Below are the code and all the weights of a small trained network. Each question names an input and a target symbol and asks about switching units off, where a switched-off unit gives its printed mean instead of its output.

import numpy as np


def w(rows, s, z=0):
    codes = np.array(rows[::2]) - 128.0
    scale = np.full(codes.shape[1], s)
    scale[-1] = z or s
    return codes * scale


def f(y):
    return np.maximum(y, 0)


def softmax(a):
    e = np.exp(a - a.max(-1, keepdims=True))
    return e / e.sum(-1, keepdims=True)


def log_softmax(a):
    a = a - a.max(-1, keepdims=True)
    return a - np.log(np.exp(a).sum(-1, keepdims=True))


def net(x, mask):
    ids = ['αγεζηθλπσψ'.index(c) for c in x.split()]
    T = len(ids)
    res = E[ids] + P[:T]
    r = res
    for j in range(3):
        rows = slice(2 * j, 2 * j + 2)
        q, k, v = (r @ M[0][rows].T for M in (Q, K, V))
        z = softmax(np.where(np.tri(T) > 0, q @ k.T / 2**0.5, -1e9)) @ v
        o = O[0][rows]
        res = res + np.where(mask[j], z, o[:, -1]) @ o[:, :-1]
    y = f(res @ A[0][:, :-1].T + A[0][:, -1])
    res = res + np.where(mask[3:27], y, B[0][:, -1]) @ B[0][:, :-1]
    return log_softmax(res[-1] @ U[:, :-1].T + U[:, -1])


Q, K, V, O, A, B = {}, {}, {}, {}, {}, {}
E = w([
[168,77,216],'α',
[127,89,140],'γ',
[131,148,191],'ε',
[90,177,160],'ζ',
[136,136,185],'η',
[121,61,82],'θ',
[85,152,98],'λ',
[46,156,57],'π',
[141,244,248],'σ',
[77,93,34],'ψ',
],0.013)
P = w([
[18,8,206],'0',
[183,150,145],'1',
[135,130,128],'2',
[92,105,121],'3',
[203,175,135],'4',
[134,131,125],'5',
],0.016)
Q[0] = w([
[59,82,140],'head 0',
[5,67,118],'head 0',
[226,183,119],'head 1',
[63,117,179],'head 1',
[191,192,94],'head 2',
[52,70,143],'head 2',
],0.024)
K[0] = w([
[148,128,28],'head 0',
[133,211,7],'head 0',
[100,91,233],'head 1',
[145,248,78],'head 1',
[34,135,169],'head 2',
[179,138,45],'head 2',
],0.019)
V[0] = w([
[76,87,229],'head 0',
[95,184,188],'head 0',
[58,252,151],'head 1',
[240,139,209],'head 1',
[79,122,78],'head 2',
[124,183,111],'head 2',
],0.016)
O[0] = w([
[143,132,206,254],'head 0',
[78,178,190,127],'head 0',
[51,171,140,85],'head 1',
[140,119,251,70],'head 1',
[132,130,38,143],'head 2',
[153,91,119,71],'head 2',
],0.016,0.021)
A[0] = w([
[77,156,182,106],'neuron 0',
[125,136,97,72],'neuron 1',
[136,184,105,54],'neuron 2',
[192,81,112,141],'neuron 3',
[177,144,101,158],'neuron 4',
[60,178,208,69],'neuron 5',
[48,64,168,115],'neuron 6',
[185,196,100,149],'neuron 7',
[150,148,190,149],'neuron 8',
[105,170,90,151],'neuron 9',
[146,120,194,178],'neuron 10',
[147,94,106,93],'neuron 11',
[193,115,183,111],'neuron 12',
[147,143,179,2],'neuron 13',
[137,134,148,130],'neuron 14',
[61,55,116,105],'neuron 15',
[124,91,155,134],'neuron 16',
[118,24,138,129],'neuron 17',
[141,253,119,192],'neuron 18',
[110,75,103,211],'neuron 19',
[181,185,124,157],'neuron 20',
[126,87,102,105],'neuron 21',
[131,102,92,87],'neuron 22',
[196,191,108,43],'neuron 23',
],0.011,0.017)
B[0] = w([
[113,112,67,193],'neuron 0',
[120,145,79,143],'neuron 1',
[107,98,71,136],'neuron 2',
[121,167,154,199],'neuron 3',
[109,138,182,190],'neuron 4',
[150,103,57,217],'neuron 5',
[129,108,202,167],'neuron 6',
[72,116,211,188],'neuron 7',
[77,185,113,240],'neuron 8',
[139,78,145,174],'neuron 9',
[115,198,88,254],'neuron 10',
[145,130,138,151],'neuron 11',
[155,136,122,227],'neuron 12',
[227,38,83,162],'neuron 13',
[129,177,127,162],'neuron 14',
[154,46,104,148],'neuron 15',
[150,120,79,167],'neuron 16',
[141,158,99,168],'neuron 17',
[101,54,163,214],'neuron 18',
[169,128,223,204],'neuron 19',
[76,104,118,185],'neuron 20',
[136,162,126,155],'neuron 21',
[129,160,116,158],'neuron 22',
[254,106,4,150],'neuron 23',
],0.0085,0.02)
U = w([
[217,164,81,2],'α',
[138,159,237,210],'γ',
[138,158,91,84],'ε',
[31,135,153,125],'ζ',
[145,156,100,97],'η',
[252,27,179,131],'θ',
[90,2,228,195],'λ',
[110,19,82,123],'π',
[111,134,47,109],'σ',
[208,39,36,114],'ψ',
],0.0065,0.0078)

Each question gives the input, a string of symbols that net reads in full, and the target symbol t.
The units are the heads (2 rows each of Q, K, V and O) and the neurons (one row each of A and B). Each row of codes is followed by its name. A weight is (code - 128) times the scale printed after its matrix; where a second scale follows, it is the last column's (O, A, B and U).
mask holds one flag per unit, heads first, then neurons. A switched-off unit (its flag False) gives its mean, the last column of its rows in O or B, instead of its output. The means were averaged over made-up inputs and are rounded, as every weight is.
A unit's drop is (log p(t) with every unit on - log p(t) with that unit switched off) / (log p(t) with every unit on - log p(t) with every unit switched off).
The circuit of an input: a set's keep is (log p(t) with only the set's units on - log p(t) with every unit switched off) / (log p(t) with every unit on - log p(t) with every unit switched off). Starting from the 12 units with the biggest drops (on a tie, the unit counted first), units are removed one at a time, each time the one whose removal leaves the highest keep (on an exact tie, the one counted first), for as long as the keep stays at least 0.8.
units of the circuit, in order: the units of the circuit, biggest drop first
most important unit: the unit with the biggest drop
top k neurons: the k neurons with the biggest drops, biggest first
drop of u: that unit's drop, to one decimal
input γ ψ θ λ, target ψ: units of the circuit, in order -> (head 0)
input γ θ λ θ, target λ: top 4 neurons -> (neuron 10; neuron 5; neuron 23; neuron 19)
input ζ γ γ λ ε α, target α: top 2 neurons -> (neuron 5; neuron 10)
input η σ θ, target θ: units of the circuit, in order -> (neuron 8; head 1)
input λ γ θ α λ, target λ: top 2 neurons -> (neuron 18; neuron 7)
input θ ζ θ θ ζ, target θ: units of the circuit, in order -> (head 1; head 0; neuron 7)
input γ γ γ γ α ζ, target ζ: units of the circuit, in order -> (head 1; head 0; neuron 19; neuron 0)
input ζ λ θ, target θ: units of the circuit, in order -> (neuron 8; neuron 10)
input π θ ψ ζ θ, target π: top 2 neurons -> (neuron 7; neuron 18)
input α γ γ, target γ: units of the circuit, in order -> (head 0; head 1; neuron 5; neuron 13)
input α α λ θ γ, target α: top 2 neurons -> (neuron 10; neuron 13)
input ζ λ σ, target σ: top 4 neurons -> (neuron 5; neuron 0; neuron 13; neuron 10)
input ψ θ α γ θ, target ψ: top 2 neurons -> (neuron 23; neuron 8)
input γ ψ α σ π, target γ: most important unit -> head 0
input η σ η, target σ: top 2 neurons -> (neuron 5; neuron 8)
input σ λ γ ζ, target λ: top 2 neurons -> (neuron 10; neuron 8)
input θ γ ψ θ, target ψ: top 2 neurons -> (neuron 15; neuron 8)
input γ ψ α, target α: top 2 neurons -> (neuron 10; neuron 13)
input ε θ σ, target σ: drop of neuron 10 -> 0.3
input σ γ λ, target λ: most important unit -> head 0
input γ ε π θ, target π: drop of neuron 10 -> 0.2
input θ λ ζ θ ψ, target θ: drop of neuron 6 -> 0.0
input γ λ γ λ ζ ζ, target ζ: drop of neuron 13 -> 0.1
